Where the symbols take the units:
state | fu ba te
J167 | J387 J503 J721
J470 | J995 J952 J577
J699 | J564 J455 J726
J882 | J72 J653 J331
J607 | J691 J262 J561
J138 | J721 J387 J899
J469 | J823 J561 J699
J477 | J577 J995 J829
J593 | J470 J58 J477
J995 | J712 J593 J629
J81 | J469 J846 J957
J463 | J882 J21 J262
J981 | J769 J699 J952
J506 | J262 J882 J691
J433 | J458 J138 J21
J458 | J899 J721 J653
J665 | J138 J167 J458
J829 | J167 J629 J138
J712 | J477 J470 J503
J846 | J561 J691 J823
J561 | J81 J274 J455
J952 | J593 J726 J712
J387 | J665 J829 J433
J262 | J331 J72 J274
J577 | J629 J712 J167
J455 | J957 J469 J981
J726 | J58 J981 J470
J629 | J503 J477 J387
J823 | J455 J81 J564
J769 | J726 J564 J593
J653 | J463 J558 J506
J72 | J506 J463 J607
J21 | J653 J899 J72
J691 | J274 J331 J81
J58 | J952 J769 J995
J558 | J21 J458 J882
J564 | J981 J957 J58
J899 | J558 J433 J463
J721 | J433 J665 J558
J503 | J829 J577 J665
J274 | J846 J607 J469
J331 | J607 J506 J846
J957 | J699 J823 J769

In the rows, 62 stands for zero.

The rows follow the links: the fewer symbols apart two units are, the more alike their rows tend to be.

Each row is also shifted at random along 3 hidden directions that mean nothing.

Row, then unit:
79	80	50	73	62	61	40	99	59	60	58	81	82	51	50	86	48	43	56	66	47	81	63	58	24	55	79	75	73	49	59	53	60	82	60	63	74	58	67	65	37	33	79	43	84	35	42	51	68	80	55	88	52	86	76	31	51	57: J769
41	50	56	40	40	74	77	58	40	63	76	44	71	56	90	81	75	91	79	54	63	91	70	27	91	75	66	53	110	82	80	89	68	50	57	71	74	85	71	77	93	106	34	72	57	69	68	51	64	53	50	49	68	43	71	48	77	80: J721
66	61	89	52	59	68	70	47	84	55	66	72	40	84	61	31	110	61	39	84	97	42	60	84	82	74	85	48	44	77	77	69	46	29	45	60	64	50	58	50	49	61	75	82	37	68	79	70	60	60	54	22	70	84	69	53	48	86: J262
92	82	53	41	101	69	45	89	47	73	64	70	86	85	50	61	42	22	55	81	39	42	88	56	58	73	55	66	53	32	41	81	64	91	65	60	45	38	47	64	47	46	65	47	69	63	68	88	91	61	91	64	64	60	84	59	81	71: J823
81	66	71	44	86	89	71	66	58	58	47	64	47	101	49	30	89	38	43	76	110	38	56	66	80	60	83	72	50	68	72	83	59	64	47	52	48	41	58	63	43	53	68	91	42	75	83	68	71	75	69	33	72	91	80	61	91	58: J274
42	46	54	46	42	79	76	56	38	71	68	41	70	53	81	81	61	86	85	50	64	89	68	29	86	70	58	57	106	78	75	88	71	58	62	67	73	85	74	77	91	101	33	73	66	73	72	55	62	57	61	52	67	40	64	63	79	65: J138
43	38	54	92	56	72	83	47	56	78	41	37	71	41	43	73	50	79	98	26	74	86	52	51	60	63	67	57	75	72	64	46	55	74	67	58	64	69	76	60	82	61	57	68	60	77	49	46	32	73	63	84	51	46	23	85	89	45: J629
49	63	77	48	33	69	60	39	79	44	80	73	29	56	91	49	54	105	55	81	49	46	65	69	73	57	40	61	58	87	68	69	77	37	69	85	74	87	65	85	70	93	39	60	67	56	78	49	69	48	46	38	91	58	86	94	53	68: J21
56	68	85	57	57	16	55	33	91	32	77	79	14	73	85	31	82	81	31	77	66	26	40	110	76	46	33	62	14	66	72	43	69	17	65	56	54	62	39	40	62	76	70	74	56	74	80	87	64	40	58	31	70	57	67	81	20	54: J72
51	48	56	101	59	49	67	52	65	80	46	51	72	37	43	77	62	65	91	28	64	85	54	67	49	69	67	53	64	56	61	32	51	64	67	52	65	61	62	41	75	48	76	53	61	70	43	57	31	64	61	97	39	48	11	58	53	52: J477
41	52	57	41	28	95	75	53	50	67	73	51	64	55	87	75	60	97	80	64	62	84	72	23	81	69	62	59	107	93	75	91	71	56	55	79	79	95	82	96	83	100	25	70	63	64	75	37	69	58	49	45	80	60	82	73	87	74: J433
61	55	57	98	44	87	69	74	69	73	48	63	69	36	41	76	62	58	74	42	78	91	50	56	28	74	99	65	78	74	63	43	43	72	56	61	83	69	82	70	50	28	81	55	66	45	36	26	40	92	40	95	49	86	41	46	68	56: J470
40	40	54	58	51	27	79	55	34	68	69	32	70	52	79	80	65	77	80	29	67	86	50	49	88	46	42	62	88	64	72	62	74	52	75	46	57	72	56	43	100	99	45	82	68	83	60	78	46	43	65	64	48	24	40	51	54	47: J387
79	66	76	49	96	58	69	44	80	64	60	66	54	91	51	29	79	38	46	87	67	19	76	91	83	76	53	46	13	43	54	66	51	55	57	59	40	34	41	44	55	53	77	67	39	83	81	99	75	50	84	42	66	61	62	73	63	80: J691
90	74	58	40	99	47	48	85	45	55	58	70	67	93	49	50	49	21	43	73	65	39	66	62	71	47	54	85	47	40	58	76	74	84	70	49	42	37	45	52	47	51	69	75	71	72	74	89	81	61	87	55	63	66	85	55	71	44: J469
68	67	57	88	60	37	44	78	77	67	58	78	77	39	54	81	59	47	63	53	43	83	58	79	25	64	69	60	58	47	58	36	52	68	66	57	70	61	61	39	52	32	90	38	76	44	35	60	50	66	51	101	41	67	41	34	29	61: J952
48	66	80	50	35	83	66	39	95	53	77	77	43	64	85	44	80	95	51	90	60	48	71	68	72	81	64	45	57	83	71	76	58	30	54	82	73	80	66	79	60	81	55	55	47	51	76	52	69	56	47	32	83	68	80	73	52	96: J463
87	72	63	39	98	110	66	73	62	80	57	54	84	101	40	40	58	27	61	89	60	32	99	46	71	100	78	47	51	44	49	92	48	86	46	74	44	34	58	72	39	45	65	53	40	72	74	76	84	68	90	47	76	73	72	70	100	97: J561
44	38	53	63	46	70	86	57	32	76	51	29	76	54	67	81	71	76	89	30	92	102	52	34	83	61	73	62	110	80	75	72	67	63	61	57	65	76	76	66	90	89	46	85	60	79	56	50	44	67	58	65	51	46	40	55	85	50: J167

Where do the symbols, taken in turn from left to right, take each start?
Answers are names.
93	80	51	51	102	36	33	89	49	54	68	80	67	74	55	61	16	30	51	73	25	34	61	70	51	34	24	91	40	29	43	57	83	93	81	58	50	47	44	58	45	47	66	50	91	56	64	87	87	55	89	77	62	57	85	69	57	34
fu ba fu: J957
60	66	85	57	61	101	72	35	101	61	65	68	39	74	62	24	77	78	51	89	67	30	72	81	71	95	68	44	33	74	62	66	48	42	50	82	61	67	60	79	50	62	63	60	35	60	82	52	71	61	60	33	86	76	68	95	69	93
te te fu: J469
51	51	60	98	54	71	72	53	78	90	51	48	90	39	38	80	70	59	94	42	54	91	72	61	42	94	85	37	68	56	58	37	37	69	57	60	66	59	68	49	70	39	85	42	49	58	36	51	38	70	58	94	42	57	15	49	60	83
fu fu: J577
69	74	53	89	62	23	41	76	79	58	60	82	66	41	53	82	33	52	58	55	32	64	51	86	25	43	49	76	46	44	51	27	64	70	80	55	65	59	58	45	46	33	84	38	86	40	40	66	58	62	56	106	49	65	54	52	29	40
te fu fu: J477
42	39	54	74	60	56	79	48	46	79	56	35	77	45	58	75	58	76	96	28	60	89	57	46	74	68	56	56	79	68	61	57	62	71	69	58	58	69	64	59	97	78	50	70	55	84	57	61	43	61	67	77	47	32	29	74	76	54
fu fu: J387
43	59	68	41	37	57	62	48	69	59	93	57	65	54	96	75	72	94	64	77	29	67	87	59	85	89	41	33	74	62	69	81	69	35	66	76	68	79	58	68	90	100	40	45	50	62	69	80	75	34	55	47	66	32	75	55	40	99
te te: J262
84	79	46	62	69	51	38	105	51	61	63	83	73	60	59	77	52	34	49	65	55	76	58	58	28	44	78	85	78	50	62	60	65	84	63	56	72	58	67	58	38	33	74	49	85	40	47	56	71	77	54	82	52	87	84	27	50	46
fu fu: J726
76	77	52	85	64	74	44	84	75	71	60	78	76	41	46	77	31	43	68	69	22	68	70	63	15	66	70	69	62	50	46	52	57	89	70	72	70	61	71	73	39	29	76	24	78	34	42	48	66	76	58	99	59	75	68	57	61	66
ba ba: J699
68	67	86	58	73	74	71	41	86	54	59	67	39	86	57	27	80	62	39	82	82	25	67	84	72	74	66	53	24	65	66	62	57	43	51	64	52	49	50	61	51	55	69	75	40	71	81	70	65	58	71	34	75	73	65	85	66	73
fu ba te: J274
92	72	58	40	94	83	62	91	40	64	55	67	72	102	51	44	83	24	46	78	105	51	60	49	73	54	91	78	72	56	67	89	62	80	50	50	47	37	60	66	39	52	67	87	61	70	78	73	78	78	75	39	62	93	89	43	91	54
te ba ba: J81
85	79	46	58	83	33	32	99	52	58	64	83	71	63	57	77	40	31	50	69	42	57	59	68	38	39	55	81	59	39	50	58	73	85	74	53	59	50	54	51	40	41	75	45	92	47	50	78	78	65	69	82	51	70	81	33	47	43
fu te ba: J726
46	59	70	47	33	68	62	42	71	54	80	72	37	55	98	60	58	105	57	76	40	54	66	62	74	58	35	63	65	83	69	71	76	41	71	81	72	96	66	87	76	93	35	59	63	57	81	51	75	47	49	40	85	48	83	88	54	73
fu ba ba: J433
62	64	55	97	48	69	59	75	80	75	53	64	79	37	44	79	63	59	77	51	57	91	61	65	26	74	95	58	72	59	58	41	40	69	56	60	79	59	72	54	46	30	87	42	67	42	34	41	46	82	45	98	46	79	36	40	55	68
fu te: J577
39	41	51	48	39	59	79	63	28	70	64	37	72	57	83	85	84	81	79	41	89	104	56	27	93	57	72	60	112	82	85	85	69	51	57	57	69	77	75	63	97	101	44	86	62	76	66	55	53	59	53	51	53	48	59	40	72	58
te fu: J899
93	80	53	47	99	40	39	92	43	55	64	75	75	81	58	63	44	23	44	76	46	44	69	63	58	41	43	83	46	29	46	70	81	90	74	55	46	38	46	52	44	45	63	55	80	64	65	88	84	59	85	71	62	61	86	50	62	43
ba ba: J561
